(in the rows, 128 means zero)
Each row is followed by its class.
[110 133  95 122 145  85 110 102  77 131 127 134 133 104 116 162 113 159]  <43>
[136 120 153 142 131 142 146 130 171 123 132 126 146 151 108  97 153 119]  <40>
[119 121 189 156  89 137 148 116 111 114 106 106  83 137 132 114 131 132]  <40>
[ 34 130 144 148 156  68 125 151 116 142 129 141 133 134 118 165 160 160]  <43>
[156 125 146 156 135  56 152 103 119 126 107 113 112 124 119 146 129 116]  <43>
[128 124 125 133 127  82 143 113 104 126 119 115 104 123 109 149 152 163]  <43>
[159 147 151 123  54 146 126 104 110 143  91 118 118 118 102 133 122 116]  <43>
[ 84 131 126 136 141 107 129 112  74 125 140 138 120 112 103 168 128 161]  <43>
[160 135 110 132 113  77 131 129 110 165 104 113 126 120 133 149 108 124]  <43>
[170 139  80 103 114 131 112 103 129 124 111 155 124  99 100 141 108 128]  <43>
[127 132 120 138 130 110 134 119 138 124 106 142 155 122 117 128 124 109]  <43>
[117 146 114 137 128 130 111  91 120 134 125 153 121 129 100 129 123 165]  <43>
[124 136 119 114 127  75 136 111 128 135 108 130 143 126 116 152 124 128]  <40>
[114 131 135 133 112 128 113 111 116 108 114 137 116 113 135 133 123 115]  <40>
[146 145 115 103  94 115 119 108  87 157 122 100 104 119 128 151 120 164]  <43>
[173 106 153 155 138  87 166 140 151 124 136 108 172 124 150 124 125 129]  <40>
[119 126 143 126 140  66 142 126 114 155 120 105 139 151 115 153 144 168]  <40>
[150 120 164 137  99 131 150 111 126 131 107 104  92 134 115 117 131 142]  <40>
[143 124 202 144  74 118 150 130 142 119 114  95  97 127 137 122 136 111]  <43>
[165 121 104 119 165  63 144 152 113 148 169 108  95 133 141 165 134 173]  <40>
[144 128 154 126 103  84 144 120 124 137 103  85 122 122 128 130 148 105]  <43>
[176 139 144 118  91 165 148 114  92 133 111 122 109 108 133 112 119  90]  <43>
[101  95 115 183 200   4 144 139 146 133 148  92 125 135 187 176 158 129]  <43>
[ 91 150 129 123 118 100 120  94 101 125 112 145  99 119  93 151 132 150]  <43>
[116  84 203 204 182  54 181 147 183 112 150  70 150 144 200 123 171  70]  <43>
[154 133 121 128 138  78 186 122 125 130 132 108 156 123 112 147 135 123]  <40>
[ 84 121 123 130  96 134 120  97 114 104 125 141 134 100 131 140 139 112]  <40>
[ 86 117 161 143 135 146 119 114 143 102 137 124 121 130 121 113 149 128]  <43>
[139 129 134 123  89 195 115 112 131 125  80 108 129 118 122 107 116 113]  <40>
[138 112 118 154 130  93 146 122 131 113 119 120 117 126 137 137 147 141]  <43>
[123 120 161 146  93 134 152  99 108 101 112 124 112 106 119 116 128 109]  <40>
[142 132 137 113 124 112 159  88 132 116 119 118 116 145 103 129 147 139]  <40>
[134 115 188 158 114 141 143 128 149 110 104 102 100 135 134 122 142 127]  <40>
[171 141 163 106  72 126 147 130 103 117 106  97  63 143 114 130 121 137]  <43>
[132 122 152 147 124 104 144 122 128 126 125 118 106 128 143 139 143 138]  <43>
[148 139  93 111 123  94 126 108 115 146 123 152 143 103 105 156 125 146]  <40>
[170 140 111 110 110  74 138 130  80 166 114 101 105 136 119 173 110 150]  <40>
[ 92 147 161 126 110 121 135 116 121 110 113 119 129 132 122 122 133 108]  <43>
[150 125 150 146  98 101 145 110 121 131 129 109  81 112 142 128 132 123]  <40>
[134  96 158 163 128  86 154 124 141 108 127 113 139 127 134 130 127  90]  <43>
[120 137 164 113 113 110 135 132 149 120 107 102 137 125 118 112 112  85]  <43>
[146 111 112 149 175 100 146 132 154 108 149 140 143 100 163 132 126 108]  <43>
[123 115 141 144 146 106 132 118 127  99 126 136 155 131 153 146 130 129]  <43>
[ 88 134 157 136  93 172 126 102 107 114  96 127 105 112 100 126 130 143]  <40>
[ 62 158 157 126  84 198 118 107 108 147  93 122 119 120 110 124 106 128]  <43>
[111  98 124 133 160 107 144 115 134 111 128 125 122 115 131 149 126 139]  <43>
[140 121 169 144 113 191 141 111 134 110  97 115 133 132 111 113 127 122]  <43>
[ 90 104 175 154 143  88 102 125 132 110 111 128 115 126 118 144 141 138]  <43>
[140 125 134 130 109 106 130 137 132 141 110  88 146 128 112 116 110 104]  <43>

Each row is followed by its class.
[137 144 128 120 108 142 124 176 151 133 127 125 132 143 135 127 126 146]  <79>
[140 151 125 116 131 155 126 194 201 144 121 115 144 138 119 163 120 145]  <85>
[ 98 142  89 122 114 183 111 105 135 133 141 139 118 161 128 118 125 129]  <79>
[132 144 106 124 123 159 130 159 182 139 138 117 136 154 125 147 126 140]  <85>
[135 148 125 117 126 160 141 153 147 131 153  74 125 131  97 135 128 139]  <85>
[106 154 134 102 126 160 111 179 167 135 122 129 126 129 156 146 114 126]  <79>
[133 138 116 123 101 161 113 155 136 140 122 142 135 141 145 136 119 142]  <79>
[136 108 124 145 125  85 137  55 129 131 138 126 114  92 163 124 136  97]  <79>
[123 114 123 132 137 131 133 177 215 131 115 110 127 160 126 173 134 116]  <85>
[146 133 120 123 107 125 125 145 164 135 120 129 123 136 117 129 133 135]  <79>
[106 147  85 111 139 169 100 129 149 132 133 112 136 147 149 163 110 120]  <82>
[132 149 120 127 132 139 117 128 149 140 118 119 138 122 124 154 122 144]  <85>
[127 155 115 117 120 145 112 146 102 143 128 125 142 107 182 120 125 138]  <79>
[113 145 141 115 118 148 110 147 128 140 132 141 130 105 198 136 118 120]  <79>
